Below is a small trained network, with its code and all its weights. Each question gives an input and a target symbol and asks what happens when units are switched off, that is, made to give their printed mean instead of their output.

import numpy as np


def w(rows, s, z=0):
    codes = np.array(rows[::2]) - 128.0
    scale = np.full(codes.shape[1], s)
    scale[-1] = z or s
    return codes * scale


def f(y):
    return y / 2 * (1 + np.tanh(0.7978845608 * (y + 0.044715 * y**3)))


def softmax(a):
    e = np.exp(a - a.max(-1, keepdims=True))
    return e / e.sum(-1, keepdims=True)


def log_softmax(a):
    a = a - a.max(-1, keepdims=True)
    return a - np.log(np.exp(a).sum(-1, keepdims=True))


def net(x, mask):
    ids = ['ΓΛΠΣΦΩαβδεζηθξτψ'.index(c) for c in x.split()]
    T = len(ids)
    res = E[ids] + P[:T]
    u = 0
    for l in range(3):
        q, k, v = (res @ M[l].T for M in (Q, K, V))
        z = softmax(np.where(np.tri(T) > 0, q @ k.T / 3**0.5, -1e9)) @ v
        res = res + np.where(mask[u], z, O[l][:, -1]) @ O[l][:, :-1]
        u += 1
        y = f(res @ A[l][:, :-1].T + A[l][:, -1])
        res = res + np.where(mask[u : u + 12], y, B[l][:, -1]) @ B[l][:, :-1]
        u += 12
    return log_softmax(res[-1] @ U[:, :-1].T + U[:, -1])


Q, K, V, O, A, B = {}, {}, {}, {}, {}, {}
E = w([
[51,155,42,122,177,109],'Γ',
[57,127,60,170,165,118],'Λ',
[208,100,169,167,224,107],'Π',
[140,179,118,230,155,69],'Σ',
[65,122,67,179,167,119],'Φ',
[63,155,248,117,169,129],'Ω',
[144,205,87,177,158,65],'α',
[138,111,128,3,208,92],'β',
[177,77,169,106,137,89],'δ',
[203,85,168,141,161,109],'ε',
[199,92,156,98,202,93],'ζ',
[184,76,110,106,72,82],'η',
[127,150,195,176,58,159],'θ',
[157,247,60,140,141,55],'ξ',
[194,80,114,39,142,102],'τ',
[131,158,101,202,198,90],'ψ',
],0.015)
P = w([
[157,21,157,109,89,2],'0',
[101,84,142,127,121,38],'1',
[97,117,134,126,132,74],'2',
[109,139,129,133,141,101],'3',
[129,154,125,139,147,124],'4',
[137,160,124,139,153,150],'5',
[145,163,113,143,157,174],'6',
[147,163,106,138,163,200],'7',
[165,168,104,141,171,221],'8',
[164,170,99,147,166,231],'9',
],0.0092)
Q[0] = w([
[72,82,254,92,64,195],'L0H1',
[82,52,187,109,53,110],'L0H1',
[80,246,107,195,150,124],'L0H1',
],0.0089)
K[0] = w([
[90,139,176,133,81,47],'L0H1',
[104,100,147,173,110,63],'L0H1',
[124,195,175,172,130,252],'L0H1',
],0.011)
V[0] = w([
[80,148,199,40,78,55],'L0H1',
[134,189,77,111,65,146],'L0H1',
[87,126,112,32,254,88],'L0H1',
],0.0076)
O[0] = w([
[225,127,85,204,205,204,255],'L0H1',
[99,151,178,248,253,42,60],'L0H1',
[180,95,131,248,15,126,138],'L0H1',
],0.0055,0.0026)
A[0] = w([
[114,111,28,79,72,98,238],'L0N1',
[112,94,118,167,153,72,40],'L0N2',
[59,132,110,92,140,205,243],'L0N3',
[117,140,106,176,1,123,170],'L0N4',
[109,148,182,184,135,116,130],'L0N5',
[112,164,128,30,102,116,179],'L0N6',
[123,147,74,157,115,126,130],'L0N7',
[110,119,186,165,104,168,87],'L0N8',
[147,85,161,132,28,142,153],'L0N9',
[103,124,134,43,236,86,232],'L0N10',
[120,132,164,125,174,163,142],'L0N11',
[148,50,92,178,95,38,4],'L0N12',
],0.01,0.0018)
B[0] = w([
[200,119,176,135,113,98,213],'L0N1',
[101,126,123,137,213,135,149],'L0N2',
[151,162,220,203,137,128,207],'L0N3',
[149,75,158,6,151,127,195],'L0N4',
[49,99,134,91,62,174,222],'L0N5',
[172,95,149,185,107,96,131],'L0N6',
[188,146,42,127,152,136,188],'L0N7',
[88,176,181,81,106,108,193],'L0N8',
[98,90,192,94,239,92,219],'L0N9',
[93,95,176,129,72,2,251],'L0N10',
[124,109,202,152,69,150,203],'L0N11',
[135,161,118,223,181,211,237],'L0N12',
],0.0063,0.0026)
Q[1] = w([
[36,190,93,155,254,134],'L1H1',
[140,84,127,43,47,91],'L1H1',
[124,197,123,207,97,161],'L1H1',
],0.0046)
K[1] = w([
[81,253,180,95,86,68],'L1H1',
[113,127,54,182,71,83],'L1H1',
[190,240,189,175,145,216],'L1H1',
],0.0041)
V[1] = w([
[93,164,187,68,80,240],'L1H1',
[99,245,254,202,136,186],'L1H1',
[109,177,54,69,145,54],'L1H1',
],0.0052)
O[1] = w([
[125,177,137,248,51,67,4],'L1H1',
[253,137,141,232,122,91,215],'L1H1',
[81,147,234,174,202,163,45],'L1H1',
],0.0065,0.0027)
A[1] = w([
[93,89,146,100,154,19,127],'L1N1',
[2,114,196,23,105,172,140],'L1N2',
[32,64,65,58,156,166,116],'L1N3',
[24,76,41,157,66,114,87],'L1N4',
[37,171,154,185,50,158,217],'L1N5',
[150,116,152,125,118,66,199],'L1N6',
[179,91,187,66,100,184,26],'L1N7',
[116,74,121,128,171,120,2],'L1N8',
[80,162,119,171,178,93,87],'L1N9',
[133,64,56,26,140,162,55],'L1N10',
[121,124,132,154,160,139,96],'L1N11',
[103,48,103,107,42,146,67],'L1N12',
],0.0078,0.0046)
B[1] = w([
[152,76,118,179,156,60,176],'L1N1',
[168,48,77,161,149,59,203],'L1N2',
[121,156,170,116,114,218,142],'L1N3',
[94,148,63,168,169,2,107],'L1N4',
[158,140,124,69,104,132,253],'L1N5',
[141,101,131,110,111,126,223],'L1N6',
[97,95,66,167,184,63,195],'L1N7',
[104,159,129,183,138,115,112],'L1N8',
[95,132,111,157,134,120,161],'L1N9',
[98,170,141,146,78,141,196],'L1N10',
[119,134,113,124,178,120,122],'L1N11',
[121,129,116,130,147,97,112],'L1N12',
],0.0092,0.0042)
Q[2] = w([
[108,124,63,168,165,219],'L2H1',
[53,173,117,183,124,98],'L2H1',
[2,162,161,129,77,106],'L2H1',
],0.0082)
K[2] = w([
[166,143,95,93,164,141],'L2H1',
[141,191,64,138,111,53],'L2H1',
[101,191,125,126,254,131],'L2H1',
],0.008)
V[2] = w([
[92,45,187,182,198,198],'L2H1',
[144,144,153,187,97,120],'L2H1',
[2,58,222,70,109,173],'L2H1',
],0.0053)
O[2] = w([
[134,73,71,108,1,77,248],'L2H1',
[89,68,135,111,97,217,119],'L2H1',
[109,53,101,192,28,213,21],'L2H1',
],0.008,0.0016)
A[2] = w([
[146,254,162,168,125,152,66],'L2N1',
[157,131,181,152,126,156,97],'L2N2',
[59,61,149,143,108,132,163],'L2N3',
[145,196,178,49,65,216,140],'L2N4',
[169,97,82,177,132,51,57],'L2N5',
[105,92,102,93,105,72,232],'L2N6',
[170,42,123,79,128,232,226],'L2N7',
[118,62,143,202,153,254,63],'L2N8',
[96,236,138,115,64,222,3],'L2N9',
[144,50,180,129,57,64,122],'L2N10',
[170,121,122,138,126,95,122],'L2N11',
[166,150,106,156,172,71,79],'L2N12',
],0.0086,0.0047)
B[2] = w([
[116,36,94,102,170,130,179],'L2N1',
[126,124,119,85,103,88,142],'L2N2',
[144,208,42,123,113,116,151],'L2N3',
[31,162,120,114,87,161,191],'L2N4',
[70,101,171,177,68,180,199],'L2N5',
[167,140,194,196,132,84,211],'L2N6',
[143,156,187,99,123,94,253],'L2N7',
[115,94,83,57,150,13,129],'L2N8',
[106,2,71,105,185,113,150],'L2N9',
[152,148,76,108,214,155,240],'L2N10',
[132,114,110,136,113,178,173],'L2N11',
[45,104,150,142,117,189,196],'L2N12',
],0.0082,0.0076)
U = w([
[87,78,138,88,121,179,193],'Γ',
[107,133,92,127,131,92,69],'Λ',
[142,254,226,108,73,135,231],'Π',
[112,129,131,143,148,133,79],'Σ',
[103,136,92,126,121,82,66],'Φ',
[155,96,105,205,99,226,106],'Ω',
[116,134,133,139,172,149,67],'α',
[135,144,88,142,141,168,117],'β',
[116,129,124,137,143,130,55],'δ',
[120,132,123,140,129,126,54],'ε',
[124,140,109,137,139,137,84],'ζ',
[101,142,112,134,152,116,78],'η',
[74,107,198,178,114,82,58],'θ',
[110,132,148,103,240,176,2],'ξ',
[115,156,82,142,149,134,129],'τ',
[200,66,167,119,167,87,237],'ψ',
],0.0093,0.0041)

Each question gives the input, a string of symbols that net reads in full, and the target symbol t.
The units are the heads (3 rows each of Q, K, V and O) and the neurons (one row each of A and B). Each row of codes is followed by its name. A weight is (code - 128) times the scale printed after its matrix; where a second scale follows, it is the last column's (O, A, B and U).
mask holds one flag per unit, layer by layer, with each layer's heads first. A switched-off unit (its flag False) gives its mean, the last column of its rows in O or B, instead of its output. The means were averaged over made-up inputs and are rounded, as every weight is.
A unit's drop is (log p(t) with every unit on - log p(t) with that unit switched off) / (log p(t) with every unit on - log p(t) with every unit switched off).
The circuit of an input: a set's keep is (log p(t) with only the set's units on - log p(t) with every unit switched off) / (log p(t) with every unit on - log p(t) with every unit switched off). Starting from the 12 units with the biggest drops (on a tie, the unit counted first), units are removed one at a time, each time the one whose removal leaves the highest keep (on an exact tie, the one counted first), for as long as the keep stays at least 0.8.
units of the circuit, in order: the units of the circuit, biggest drop first
top k neurons: the k neurons with the biggest drops, biggest first
k most important neurons of layer l: the k neurons of layer l with the biggest drops, biggest first
input η ξ δ ζ ξ ξ Γ, target ξ: units of the circuit, in order : L2H1
input ξ Π ξ Ω θ ξ Σ, target ξ: units of the circuit, in order : L2H1, L0H1
input θ Σ Γ ξ τ ξ ξ, target ξ: units of the circuit, in order : L2H1, L0H1, L2N1
input η θ α, target θ: top 2 neurons : L0N10, L1N1
input η θ Π θ Ω η θ η θ β, target ψ: units of the circuit, in order : L0N10, L1N1
input ξ β θ τ α θ θ τ β Ω, target ψ: units of the circuit, in order : L1N2, L0H1, L0N10
input τ β Ω, target ψ: units of the circuit, in order : L1N2, L2N4
input η τ ξ θ ξ τ ζ η, target Π: units of the circuit, in order : L2N7, L2N1, L1N2, L2N9
input ξ ξ θ θ ξ, target θ: top 3 neurons : L0N10, L1N1, L2N5
input β θ θ ξ τ Π ξ, target Π: top 2 neurons : L0N4, L0N1
input θ Ω τ Ω, target Π: top 3 neurons : L0N12, L0N10, L1N5
input ξ τ Σ η θ τ τ Ω Ω, target Π: 3 most important neurons of layer 0 : L0N3, L0N4, L0N10
input θ η θ τ δ ζ α ζ, target Π: units of the circuit, in order : L1N2, L2N1, L2N7, L2N10
input ζ ξ θ Ω ξ Λ, target ξ: units of the circuit, in order : L2H1
input Π θ θ, target Π: top 2 neurons : L0N12, L2N1
input ξ θ θ Λ θ Ω θ θ θ, target Γ: top 4 neurons : L2N4, L2N9, L2N1, L1N5
input θ ξ τ θ ξ ψ, target ξ: 2 most important neurons of layer 1 : L1N2, L1N9
input Ω τ ξ α, target ξ: 2 most important neurons of layer 1 : L1N2, L1N9
input Π τ θ β ξ η Ω Ω Λ Ω, target Γ: top 2 neurons : L0N3, L2N9
input θ ζ θ, target Π: 2 most important neurons of layer 0 : L0N12, L0N4
input τ β θ τ θ θ ξ Ω Γ, target Ω: top neuron : L0N3
input Π ξ θ ζ θ Λ, target θ: 2 most important neurons of layer 1 : L1N1, L1N4
input θ ξ τ θ θ Π η ε δ η, target Π: 2 most important neurons of layer 0 : L0N3, L0N10
input δ Π τ Π β Π τ, target Π: 2 most important neurons of layer 0 : L0N3, L0N10
input θ θ β τ θ ξ θ ξ, target θ: top 2 neurons : L0N10, L1N1
input Ω θ τ θ Ω ξ θ θ η Ω, target Γ: 4 most important neurons of layer 1 : L1N5, L1N1, L1N7, L1N2
input θ Σ ζ τ θ τ Ω ξ, target Ω: top neuron : L0N7
input θ Λ Π τ θ ξ Φ, target ξ: top 2 neurons : L1N2, L0N7
